Below is a small trained network, with its code and all its weights. Each question gives an input and a class and asks what happens when units are switched off, that is, made to give their printed mean instead of their output.

import numpy as np


def w(rows, s, z=0):
    codes = np.array(rows[::2]) - 128.0
    scale = np.full(codes.shape[1], s)
    scale[-1] = z or s
    return codes * scale


def f(y):
    return np.maximum(y, 0)


def log_softmax(a):
    a = a - a.max(-1, keepdims=True)
    return a - np.log(np.exp(a).sum(-1, keepdims=True))


def net(x, mask):
    res = np.array(x, float).reshape(1, 3) / 4 @ E
    y = f(res @ A[0][:, :-1].T + A[0][:, -1])
    res = res + np.where(mask, y, B[0][:, -1]) @ B[0][:, :-1]
    return log_softmax(res[-1] @ U[:, :-1].T + U[:, -1])


A, B = {}, {}
E = w([
[190,61,248],'x0',
[229,254,129],'x1',
[241,40,41],'x2',
],0.0088)
A[0] = w([
[163,67,215,109],'neuron 0',
[80,87,100,53],'neuron 1',
[63,103,143,66],'neuron 2',
[186,73,56,253],'neuron 3',
[182,169,126,123],'neuron 4',
[85,134,209,117],'neuron 5',
[80,167,51,72],'neuron 6',
[151,195,94,113],'neuron 7',
[79,118,80,95],'neuron 8',
[183,194,119,178],'neuron 9',
[90,190,248,136],'neuron 10',
[97,30,102,108],'neuron 11',
[173,156,168,82],'neuron 12',
[153,108,31,100],'neuron 13',
[60,150,29,78],'neuron 14',
[209,191,123,105],'neuron 15',
[114,214,182,125],'neuron 16',
[223,65,130,182],'neuron 17',
[89,148,162,45],'neuron 18',
[76,156,162,128],'neuron 19',
[150,103,205,76],'neuron 20',
[59,82,107,140],'neuron 21',
[95,142,190,65],'neuron 22',
[147,190,89,85],'neuron 23',
[75,71,96,111],'neuron 24',
[98,162,129,102],'neuron 25',
[62,187,150,190],'neuron 26',
],0.015,0.0029)
B[0] = w([
[181,134,105,225],'neuron 0',
[120,75,164,180],'neuron 1',
[124,103,125,183],'neuron 2',
[69,157,79,249],'neuron 3',
[84,67,153,181],'neuron 4',
[133,122,101,199],'neuron 5',
[218,129,97,203],'neuron 6',
[141,72,147,190],'neuron 7',
[164,118,147,179],'neuron 8',
[106,50,139,203],'neuron 9',
[110,120,94,234],'neuron 10',
[112,76,133,228],'neuron 11',
[144,82,138,168],'neuron 12',
[123,146,77,212],'neuron 13',
[188,160,132,221],'neuron 14',
[97,85,145,207],'neuron 15',
[119,103,102,205],'neuron 16',
[103,149,69,239],'neuron 17',
[102,125,96,167],'neuron 18',
[115,141,92,186],'neuron 19',
[245,134,115,191],'neuron 20',
[133,72,149,204],'neuron 21',
[114,139,97,178],'neuron 22',
[158,75,163,185],'neuron 23',
[120,63,149,201],'neuron 24',
[127,139,111,162],'neuron 25',
[103,129,84,211],'neuron 26',
],0.012,0.013)
U = w([
[20,132,2,109],'0',
[78,3,192,106],'1',
[248,119,98,139],'2',
[70,117,97,252],'3',
[138,213,203,114],'4',
[98,134,205,100],'5',
[64,192,120,93],'6',
[122,176,192,104],'7',
],0.0092,0.011)

Each question gives the input, the list of numbers given to net, and the class t.
The units are the neurons (one row each of A and B). Each row of codes is followed by its name. A weight is (code - 128) times the scale printed after its matrix; where a second scale follows, it is the last column's (A, B and U).
mask holds one flag per neuron, in row order. A switched-off neuron (its flag False) gives its mean, the last column of its row in B, instead of its output. The means were averaged over made-up inputs and are rounded, as every weight is.
A unit's drop is (log p(t) with every unit on - log p(t) with that unit switched off) / (log p(t) with every unit on - log p(t) with every unit switched off).
The circuit of an input: a set's keep is (log p(t) with only the set's units on - log p(t) with every unit switched off) / (log p(t) with every unit on - log p(t) with every unit switched off). Starting from the 12 units with the biggest drops (on a tie, the unit counted first), units are removed one at a time, each time the one whose removal leaves the highest keep (on an exact tie, the one counted first), for as long as the keep stays at least 0.8.
units of the circuit, in order: the units of the circuit, biggest drop first
k most important neurons: the k neurons with the biggest drops, biggest first
drop when u is switched off: that unit's drop, to one decimal
input [6,3,-5], class 2: 4 most important neurons	(neuron 20; neuron 3; neuron 17; neuron 0)
input [-8,5,-2], class 2: units of the circuit, in order	(neuron 6)
input [-8,3,-6], class 2: 2 most important neurons	(neuron 6; neuron 14)
input [-7,6,0], class 2: 3 most important neurons	(neuron 6; neuron 14; neuron 11)
input [4,2,5], class 0: 2 most important neurons	(neuron 17; neuron 3)
input [1,6,8], class 0: 2 most important neurons	(neuron 17; neuron 3)
input [-8,8,4], class 1: 3 most important neurons	(neuron 9; neuron 15; neuron 4)
input [-7,-7,-1], class 1: 3 most important neurons	(neuron 24; neuron 1; neuron 21)
input [7,-5,6], class 2: 2 most important neurons	(neuron 20; neuron 0)
input [-6,8,7], class 1: drop when neuron 15 is switched off	0.2
input [3,4,3], class 1: drop when neuron 4 is switched off	0.3
input [-8,-5,-1], class 2: drop when neuron 14 is switched off	0.2
